Below is a small trained network, with its code and all its weights. Each question gives an input and a class and asks what happens when units are switched off, that is, made to give their printed mean instead of their output.

import numpy as np


def w(rows, s, z=0):
    codes = np.array(rows[::2]) - 128.0
    scale = np.full(codes.shape[1], s)
    scale[-1] = z or s
    return codes * scale


def norm(h):
    return h / np.sqrt((h * h).mean(-1, keepdims=True) + 1e-5)


def f(y):
    return y / 2 * (1 + np.tanh(0.7978845608 * (y + 0.044715 * y**3)))


def log_softmax(a):
    a = a - a.max(-1, keepdims=True)
    return a - np.log(np.exp(a).sum(-1, keepdims=True))


def net(x, mask):
    res = np.array(x, float).reshape(1, 5) / 4 @ E
    u = 0
    for l in range(2):
        y = f(norm(res) @ A[l][:, :-1].T + A[l][:, -1])
        res = res + np.where(mask[u : u + 6], y, B[l][:, -1]) @ B[l][:, :-1]
        u += 6
    return log_softmax(norm(res)[-1] @ U[:, :-1].T + U[:, -1])


A, B = {}, {}
E = w([
[94,145,255,144],'x0',
[229,102,49,101],'x1',
[141,57,205,91],'x2',
[128,76,103,240],'x3',
[171,209,131,168],'x4',
],0.0033)
A[0] = w([
[204,147,71,149,128],'L0N1',
[1,190,72,71,33],'L0N2',
[68,33,71,163,1],'L0N3',
[81,150,168,172,85],'L0N4',
[208,109,175,45,143],'L0N5',
[90,135,171,159,104],'L0N6',
],0.01,0.0058)
B[0] = w([
[108,179,125,189,204],'L0N1',
[198,194,110,24,181],'L0N2',
[106,1,108,194,154],'L0N3',
[230,100,192,72,172],'L0N4',
[12,102,102,102,252],'L0N5',
[202,93,118,122,172],'L0N6',
],0.0081,0.0036)
A[1] = w([
[124,180,215,104,62],'L1N1',
[173,129,255,158,5],'L1N2',
[43,96,120,122,10],'L1N3',
[159,189,93,209,34],'L1N4',
[152,88,193,34,219],'L1N5',
[156,185,56,28,212],'L1N6',
],0.0089,0.0021)
B[1] = w([
[118,19,103,138,170],'L1N1',
[197,51,81,64,189],'L1N2',
[76,109,139,49,172],'L1N3',
[171,163,8,165,171],'L1N4',
[184,182,41,123,253],'L1N5',
[115,152,255,196,216],'L1N6',
],0.0071,0.0048)
U = w([
[59,218,191,184,1],'0',
[152,205,34,253,157],'1',
[83,27,106,229,100],'2',
[253,69,124,73,149],'3',
[23,115,144,47,181],'4',
[186,232,203,83,130],'5',
],0.014,0.0039)

Each question gives the input, the list of numbers given to net, and the class t.
The units are the neurons (one row each of A and B). Each row of codes is followed by its name. A weight is (code - 128) times the scale printed after its matrix; where a second scale follows, it is the last column's (A, B and U).
mask holds one flag per neuron, layer by layer. A switched-off neuron (its flag False) gives its mean, the last column of its row in B, instead of its output. The means were averaged over made-up inputs and are rounded, as every weight is.
A unit's drop is (log p(t) with every unit on - log p(t) with that unit switched off) / (log p(t) with every unit on - log p(t) with every unit switched off).
The circuit of an input: a set's keep is (log p(t) with only the set's units on - log p(t) with every unit switched off) / (log p(t) with every unit on - log p(t) with every unit switched off). Starting from all 12 units, units are removed one at a time, each time the one whose removal leaves the highest keep (on an exact tie, the one counted first), for as long as the keep stays at least 0.8.
circuit, biggest first: the units of the circuit, biggest drop first
k most important neurons: the k neurons with the biggest drops, biggest first
k most important neurons of layer l: the k neurons of layer l with the biggest drops, biggest first
drop when u is switched off: that unit's drop, to one decimal
input [-4,2,5,-6,3], class 4: circuit, biggest first => L0N5
input [2,-3,0,-4,-5], class 5: circuit, biggest first => L0N2, L1N6
input [8,-5,-7,-7,7], class 3: circuit, biggest first => L1N1, L1N2, L0N4
input [5,7,-5,-6,7], class 1: 2 most important neurons => L0N1, L1N4
input [2,1,1,6,2], class 3: circuit, biggest first => L0N5, L1N2
input [-3,7,-2,-5,-6], class 4: 3 most important neurons of layer 0 => L0N5, L0N2, L0N4
input [-7,5,0,-4,2], class 1: 4 most important neurons => L0N1, L0N2, L1N4, L0N4
input [1,-4,-7,0,-1], class 5: 2 most important neurons => L0N2, L1N6
input [-2,5,-1,5,-5], class 2: 2 most important neurons => L0N3, L1N5
input [-3,5,2,-3,3], class 4: 2 most important neurons => L0N5, L0N2
input [-8,-3,3,2,-3], class 2: 2 most important neurons => L0N3, L0N5
input [1,7,-7,-4,-6], class 0: 2 most important neurons => L1N6, L1N5
input [-4,3,2,-6,8], class 0: circuit, biggest first => L0N5, L1N6
input [-2,-6,-5,-5,7], class 5: 2 most important neurons of layer 0 => L0N2, L0N5
input [-7,4,0,-5,0], class 0: most important neuron => L1N6
input [0,-3,-8,-5,3], class 5: 2 most important neurons => L0N2, L0N5
input [1,4,-2,-8,4], class 0: 2 most important neurons => L1N6, L1N2
input [4,-7,-4,-6,-1], class 5: 2 most important neurons of layer 0 => L0N2, L0N3
input [-1,-6,6,-6,5], class 4: 2 most important neurons => L0N5, L1N1
input [-3,-1,5,1,-3], class 4: most important neuron => L1N3
input [-1,6,-3,-6,4], class 0: drop when L0N5 is switched off => 0.3
input [0,6,2,4,0], class 1: drop when L0N1 is switched off => 0.9
input [-5,8,-6,-2,-7], class 1: drop when L0N1 is switched off => 0.3
